Below is a small trained network, with its code and all its weights. Each question gives an input and a class and asks what happens when units are switched off, that is, made to give their printed mean instead of their output.

import numpy as np


def w(rows, s, z=0):
    codes = np.array(rows[::2]) - 128.0
    scale = np.full(codes.shape[1], s)
    scale[-1] = z or s
    return codes * scale


def norm(h):
    return h / np.sqrt((h * h).mean(-1, keepdims=True) + 1e-5)


def f(y):
    return y / 2 * (1 + np.tanh(0.7978845608 * (y + 0.044715 * y**3)))


def log_softmax(a):
    a = a - a.max(-1, keepdims=True)
    return a - np.log(np.exp(a).sum(-1, keepdims=True))


def net(x, mask):
    res = np.array(x, float).reshape(1, 6) / 4 @ E
    u = 0
    for l in range(3):
        y = f(norm(res) @ A[l][:, :-1].T + A[l][:, -1])
        res = res + np.where(mask[u : u + 4], y, B[l][:, -1]) @ B[l][:, :-1]
        u += 4
    return log_softmax(norm(res)[-1] @ U[:, :-1].T + U[:, -1])


A, B = {}, {}
E = w([
[149,77,62,117,155,142,131,110],'x0',
[120,142,91,167,101,125,155,70],'x1',
[2,57,103,113,98,126,171,185],'x2',
[147,127,158,115,85,179,122,131],'x3',
[146,173,106,63,88,124,125,131],'x4',
[102,137,105,105,159,191,107,123],'x5',
],0.0095)
A[0] = w([
[69,152,156,112,216,81,92,141,112],'0.n0',
[254,165,118,126,161,178,224,197,197],'0.n1',
[113,146,90,5,155,27,95,100,139],'0.n2',
[56,42,118,74,96,186,249,144,3],'0.n3',
],0.0061,0.0022)
B[0] = w([
[157,89,215,218,34,77,76,124,168],'0.n0',
[121,12,170,114,149,70,177,21,229],'0.n1',
[169,95,73,221,60,218,133,188,194],'0.n2',
[143,178,118,104,254,90,144,59,251],'0.n3',
],0.0073,0.0034)
A[1] = w([
[127,83,81,200,214,144,208,97,177],'1.n0',
[226,222,39,23,15,185,189,213,7],'1.n1',
[164,2,196,53,175,132,44,214,217],'1.n2',
[54,240,251,183,55,128,75,142,207],'1.n3',
],0.0059,0.0014)
B[1] = w([
[183,118,142,139,57,198,164,137,254],'1.n0',
[108,225,149,223,172,196,172,207,195],'1.n1',
[101,216,34,153,28,180,221,31,241],'1.n2',
[174,139,41,72,97,137,254,176,228],'1.n3',
],0.0081,0.0042)
A[2] = w([
[128,136,158,203,145,175,183,200,55],'2.n0',
[156,123,140,191,2,79,182,154,6],'2.n1',
[143,149,99,176,75,192,131,124,126],'2.n2',
[58,73,106,114,127,99,200,229,250],'2.n3',
],0.0093,0.0011)
B[2] = w([
[120,130,158,208,59,162,162,127,204],'2.n0',
[68,112,43,143,85,177,117,117,254],'2.n1',
[49,122,153,134,30,92,145,178,240],'2.n2',
[245,209,149,103,145,122,103,76,237],'2.n3',
],0.012,0.0067)
U = w([
[202,210,180,64,210,32,171,3,221],'0',
[174,95,60,101,90,149,239,162,211],'1',
[98,170,156,255,116,158,160,162,174],'2',
[112,152,107,148,74,110,133,84,205],'3',
[75,136,79,115,73,102,181,90,127],'4',
[89,168,69,114,94,150,91,71,170],'5',
[35,29,173,58,140,28,66,165,8],'6',
[92,99,173,86,243,91,66,205,3],'7',
],0.008,0.0038)

Each question gives the input, the list of numbers given to net, and the class t.
The units are the neurons (one row each of A and B). Each row of codes is followed by its name. A weight is (code - 128) times the scale printed after its matrix; where a second scale follows, it is the last column's (A, B and U).
mask holds one flag per neuron, layer by layer. A switched-off neuron (its flag False) gives its mean, the last column of its row in B, instead of its output. The means were averaged over made-up inputs and are rounded, as every weight is.
A unit's drop is (log p(t) with every unit on - log p(t) with that unit switched off) / (log p(t) with every unit on - log p(t) with every unit switched off).
The circuit of an input: a set's keep is (log p(t) with only the set's units on - log p(t) with every unit switched off) / (log p(t) with every unit on - log p(t) with every unit switched off). Starting from all 12 units, units are removed one at a time, each time the one whose removal leaves the highest keep (on an exact tie, the one counted first), for as long as the keep stays at least 0.8.
units of the circuit, in order: the units of the circuit, biggest drop first
most important unit: the unit with the biggest drop
top k neurons: the k neurons with the biggest drops, biggest first
k most important neurons of layer l: the k neurons of layer l with the biggest drops, biggest first
input [-7,-7,-2,-7,8,0], class 2: top 2 neurons -> [0.n2; 1.n1]
input [-8,-1,-2,-4,-1,-6], class 1: top 2 neurons -> [1.n3; 2.n1]
input [-2,1,-2,6,8,-8], class 2: units of the circuit, in order -> [1.n1]
input [-8,-6,-6,-6,5,-2], class 1: units of the circuit, in order -> [1.n3; 0.n3; 2.n3]
input [8,1,8,-1,8,5], class 0: units of the circuit, in order -> [2.n3; 0.n3; 2.n1]
input [2,-4,-3,1,-3,-6], class 5: units of the circuit, in order -> [1.n2; 2.n1]
input [4,-2,-6,6,8,8], class 2: top 2 neurons -> [1.n1; 0.n3]
input [-2,0,-1,-5,-4,-6], class 5: 2 most important neurons of layer 2 -> [2.n1; 2.n2]
input [2,-7,-8,2,-7,8], class 0: top 2 neurons -> [2.n1; 0.n2]
input [-3,-7,-5,-2,-4,1], class 4: top 2 neurons -> [1.n2; 0.n3]
input [3,-2,-1,-7,8,-5], class 2: units of the circuit, in order -> [0.n2; 1.n1]
input [-3,0,-7,4,-7,1], class 0: top 4 neurons -> [0.n2; 2.n1; 1.n1; 0.n1]
input [6,-3,0,-1,7,2], class 2: units of the circuit, in order -> [1.n1; 0.n2]
input [-7,3,8,1,2,-5], class 0: top 3 neurons -> [2.n3; 0.n3; 1.n2]
input [1,-3,-4,-5,-3,-8], class 5: 3 most important neurons of layer 2 -> [2.n1; 2.n2; 2.n0]
input [-7,-3,8,6,-6,-2], class 0: top 2 neurons -> [2.n3; 0.n3]
input [4,1,-7,5,3,-7], class 0: top neuron -> [0.n1]
input [-3,-7,0,5,8,4], class 2: top 2 neurons -> [1.n1; 2.n0]
input [-6,4,-8,1,1,-1], class 0: 3 most important neurons of layer 2 -> [2.n0; 2.n2; 2.n1]
input [1,1,7,7,-1,-6], class 0: most important unit -> 0.n3
input [-6,6,-4,3,-6,6], class 1: top 2 neurons -> [1.n3; 0.n3]
input [1,5,8,-3,-2,-5], class 0: top 3 neurons -> [2.n3; 1.n2; 0.n3]
input [-8,3,0,-5,-4,-1], class 1: 2 most important neurons of layer 2 -> [2.n1; 2.n2]
input [7,-8,-1,1,3,3], class 4: 2 most important neurons of layer 2 -> [2.n2; 2.n3]
